Below is a small trained network, with its code and all its weights. Each question gives an input and a target symbol and asks what happens when units are switched off, that is, made to give their printed mean instead of their output.

import numpy as np


def w(rows, s, z=0):
    codes = np.array(rows[::2]) - 128.0
    scale = np.full(codes.shape[1], s)
    scale[-1] = z or s
    return codes * scale


def f(y):
    return y / 2 * (1 + np.tanh(0.7978845608 * (y + 0.044715 * y**3)))


def softmax(a):
    e = np.exp(a - a.max(-1, keepdims=True))
    return e / e.sum(-1, keepdims=True)


def log_softmax(a):
    a = a - a.max(-1, keepdims=True)
    return a - np.log(np.exp(a).sum(-1, keepdims=True))


def net(x, mask):
    ids = ['ΓΔΘΛαβεζημξπστω'.index(c) for c in x.split()]
    T = len(ids)
    res = E[ids] + P[:T]
    r = res
    for j in range(3):
        rows = slice(3 * j, 3 * j + 3)
        q, k, v = (r @ M[0][rows].T for M in (Q, K, V))
        z = softmax(np.where(np.tri(T) > 0, q @ k.T / 3**0.5, -1e9)) @ v
        o = O[0][rows]
        res = res + np.where(mask[j], z, o[:, -1]) @ o[:, :-1]
    y = f(res @ A[0][:, :-1].T + A[0][:, -1])
    res = res + np.where(mask[3:27], y, B[0][:, -1]) @ B[0][:, :-1]
    return log_softmax(res[-1] @ U[:, :-1].T + U[:, -1])


Q, K, V, O, A, B = {}, {}, {}, {}, {}, {}
E = w([
[54,125,239,71,243],'Γ',
[166,130,70,215,203],'Δ',
[75,169,188,104,38],'Θ',
[126,175,86,81,117],'Λ',
[95,115,133,221,128],'α',
[160,116,142,3,85],'β',
[188,53,94,194,168],'ε',
[207,111,87,107,170],'ζ',
[175,72,179,73,53],'η',
[45,194,115,151,147],'μ',
[132,99,106,136,106],'ξ',
[170,124,124,119,74],'π',
[112,144,101,166,122],'σ',
[195,58,98,133,166],'τ',
[127,98,127,171,107],'ω',
],0.0059)
P = w([
[76,9,41,162,98],'0',
[238,236,94,33,213],'1',
[24,72,239,248,49],'2',
[255,172,23,27,223],'3',
[32,124,216,225,58],'4',
[216,130,68,68,190],'5',
[87,140,168,125,88],'6',
[142,140,130,130,136],'7',
[166,139,124,100,141],'8',
[108,136,159,117,85],'9',
[176,141,126,99,133],'10',
],0.0037)
Q[0] = w([
[67,21,208,170,18],'h1',
[28,44,205,231,102],'h1',
[88,69,191,241,98],'h1',
[241,240,12,38,219],'h2',
[53,89,232,166,9],'h2',
[105,188,36,19,126],'h2',
[22,118,208,214,57],'h3',
[1,116,214,227,42],'h3',
[239,60,66,14,176],'h3',
],0.0052)
K[0] = w([
[172,214,91,76,217],'h1',
[219,226,98,34,152],'h1',
[180,215,156,2,113],'h1',
[24,12,212,203,55],'h2',
[201,195,23,71,240],'h2',
[155,68,125,230,92],'h2',
[209,173,38,61,183],'h3',
[237,199,20,48,183],'h3',
[42,159,211,227,108],'h3',
],0.0055)
V[0] = w([
[185,15,117,254,242],'h1',
[129,85,228,42,132],'h1',
[236,145,29,15,168],'h1',
[33,95,235,126,25],'h2',
[230,13,140,230,165],'h2',
[228,32,81,10,48],'h2',
[76,215,126,71,231],'h3',
[242,108,14,136,225],'h3',
[27,222,56,247,42],'h3',
],0.0054)
O[0] = w([
[242,96,221,246,66,246],'h1',
[107,163,218,17,203,110],'h1',
[182,16,36,77,208,179],'h1',
[28,233,191,93,214,76],'h2',
[238,76,253,243,169,243],'h2',
[114,16,165,175,232,232],'h2',
[199,120,53,18,48,47],'h3',
[212,15,117,201,112,206],'h3',
[45,235,34,226,29,78],'h3',
],0.0053,0.0011)
A[0] = w([
[208,161,65,93,4,193],'n1',
[210,237,203,192,93,98],'n2',
[107,89,220,166,210,215],'n3',
[42,115,181,205,38,247],'n4',
[99,83,226,190,172,200],'n5',
[94,148,220,31,35,217],'n6',
[182,146,243,149,36,184],'n7',
[86,222,125,209,79,246],'n8',
[164,91,2,134,89,254],'n9',
[102,158,154,17,58,217],'n10',
[240,151,132,127,8,157],'n11',
[200,152,200,22,13,174],'n12',
[27,151,66,30,168,159],'n13',
[204,74,159,125,235,196],'n14',
[220,194,230,204,122,125],'n15',
[187,216,232,200,54,172],'n16',
[85,67,225,211,169,211],'n17',
[222,173,44,203,12,170],'n18',
[165,78,249,174,222,191],'n19',
[233,86,101,191,97,65],'n20',
[167,41,13,73,236,201],'n21',
[213,57,4,132,144,242],'n22',
[127,207,158,112,4,204],'n23',
[144,45,7,94,221,235],'n24',
],0.0051,0.0035)
B[0] = w([
[46,32,27,234,127,163],'n1',
[185,46,212,207,227,136],'n2',
[222,209,183,68,206,227],'n3',
[51,216,201,216,145,210],'n4',
[219,223,168,110,212,220],'n5',
[78,139,78,165,248,176],'n6',
[207,148,115,220,242,194],'n7',
[22,173,231,221,80,187],'n8',
[20,94,89,97,28,214],'n9',
[48,117,35,129,232,168],'n10',
[174,16,15,240,156,171],'n11',
[153,75,9,193,210,164],'n12',
[38,107,122,54,187,139],'n13',
[222,106,113,27,106,244],'n14',
[239,51,173,212,234,171],'n15',
[187,101,226,225,198,178],'n16',
[219,239,158,114,171,238],'n17',
[72,23,17,245,63,182],'n18',
[240,187,93,65,166,253],'n19',
[224,36,23,193,79,166],'n20',
[49,32,242,17,49,206],'n21',
[92,74,130,72,2,250],'n22',
[28,114,132,224,220,161],'n23',
[35,69,230,27,34,219],'n24',
],0.005,0.0038)
U = w([
[126,106,14,77,243,2],'Γ',
[165,38,20,207,96,98],'Δ',
[26,213,193,116,147,130],'Θ',
[47,57,79,72,6,165],'Λ',
[112,122,208,254,226,104],'α',
[73,55,231,12,105,105],'β',
[228,104,76,167,239,48],'ε',
[182,62,97,71,31,93],'ζ',
[177,242,232,46,231,168],'η',
[35,129,10,172,55,191],'μ',
[157,174,158,149,71,214],'ξ',
[154,176,128,101,95,192],'π',
[102,141,110,180,54,184],'σ',
[222,87,150,119,139,71],'τ',
[168,208,186,188,119,165],'ω',
],0.0048,0.0033)

Each question gives the input, a string of symbols that net reads in full, and the target symbol t.
The units are the heads (3 rows each of Q, K, V and O) and the neurons (one row each of A and B). Each row of codes is followed by its name. A weight is (code - 128) times the scale printed after its matrix; where a second scale follows, it is the last column's (O, A, B and U).
mask holds one flag per unit, heads first, then neurons. A switched-off unit (its flag False) gives its mean, the last column of its rows in O or B, instead of its output. The means were averaged over made-up inputs and are rounded, as every weight is.
A unit's drop is (log p(t) with every unit on - log p(t) with that unit switched off) / (log p(t) with every unit on - log p(t) with every unit switched off).
The circuit of an input: a set's keep is (log p(t) with only the set's units on - log p(t) with every unit switched off) / (log p(t) with every unit on - log p(t) with every unit switched off). Starting from the 12 units with the biggest drops (on a tie, the unit counted first), units are removed one at a time, each time the one whose removal leaves the highest keep (on an exact tie, the one counted first), for as long as the keep stays at least 0.8.
circuit, biggest first: the units of the circuit, biggest drop first
unit that matters most: the unit with the biggest drop
k most important neurons: the k neurons with the biggest drops, biggest first
heads that matter: for each layer, one digit per head in row order, 1 if its drop is at least 0.15 and else 0, layers parted by /
drop of u: that unit's drop, to one decimal
input Λ α η β, target η: circuit, biggest first => (h2 h3 n18)
input σ β π, target β: heads that matter => 111
input Λ Λ η η, target η: circuit, biggest first => (h3 h2 n18 h1)
input ξ ζ η, target ζ: unit that matters most => h1
input ξ Θ α τ, target α: heads that matter => 111
input ε τ ω Γ, target η: heads that matter => 000
input β Δ η α, target η: heads that matter => 011
input τ β τ β Λ β μ, target β: heads that matter => 111
input τ ε μ β, target μ: heads that matter => 001
input β Θ μ, target Θ: heads that matter => 110
input ζ ζ Δ α, target Δ: 3 most important neurons => (n18 n20 n11)
input Θ β η, target β: 2 most important neurons => (n21 n24)
input σ α Θ α ω, target α: 2 most important neurons => (n4 n16)
input σ β ζ, target β: unit that matters most => h1
input η Λ Θ, target Λ: heads that matter => 111
input Λ Δ β Δ, target β: heads that matter => 000
input β σ π β η Δ, target η: heads that matter => 011
input ε ζ ξ, target ζ: heads that matter => 111
input ω α Λ, target α: heads that matter => 100
input Δ Θ μ β ε, target β: unit that matters most => h1
input σ η μ, target η: heads that matter => 001
input Δ α Θ, target α: heads that matter => 000
input μ η α, target η: drop of n18 => 0.1
input α Δ π, target Δ: drop of n11 => 0.1
input Δ τ ζ Δ ξ, target Δ: drop of h2 => 0.5
input Λ σ π μ μ, target μ: drop of h3 => 0.5
input ξ ξ μ τ, target μ: unit that matters most => h3
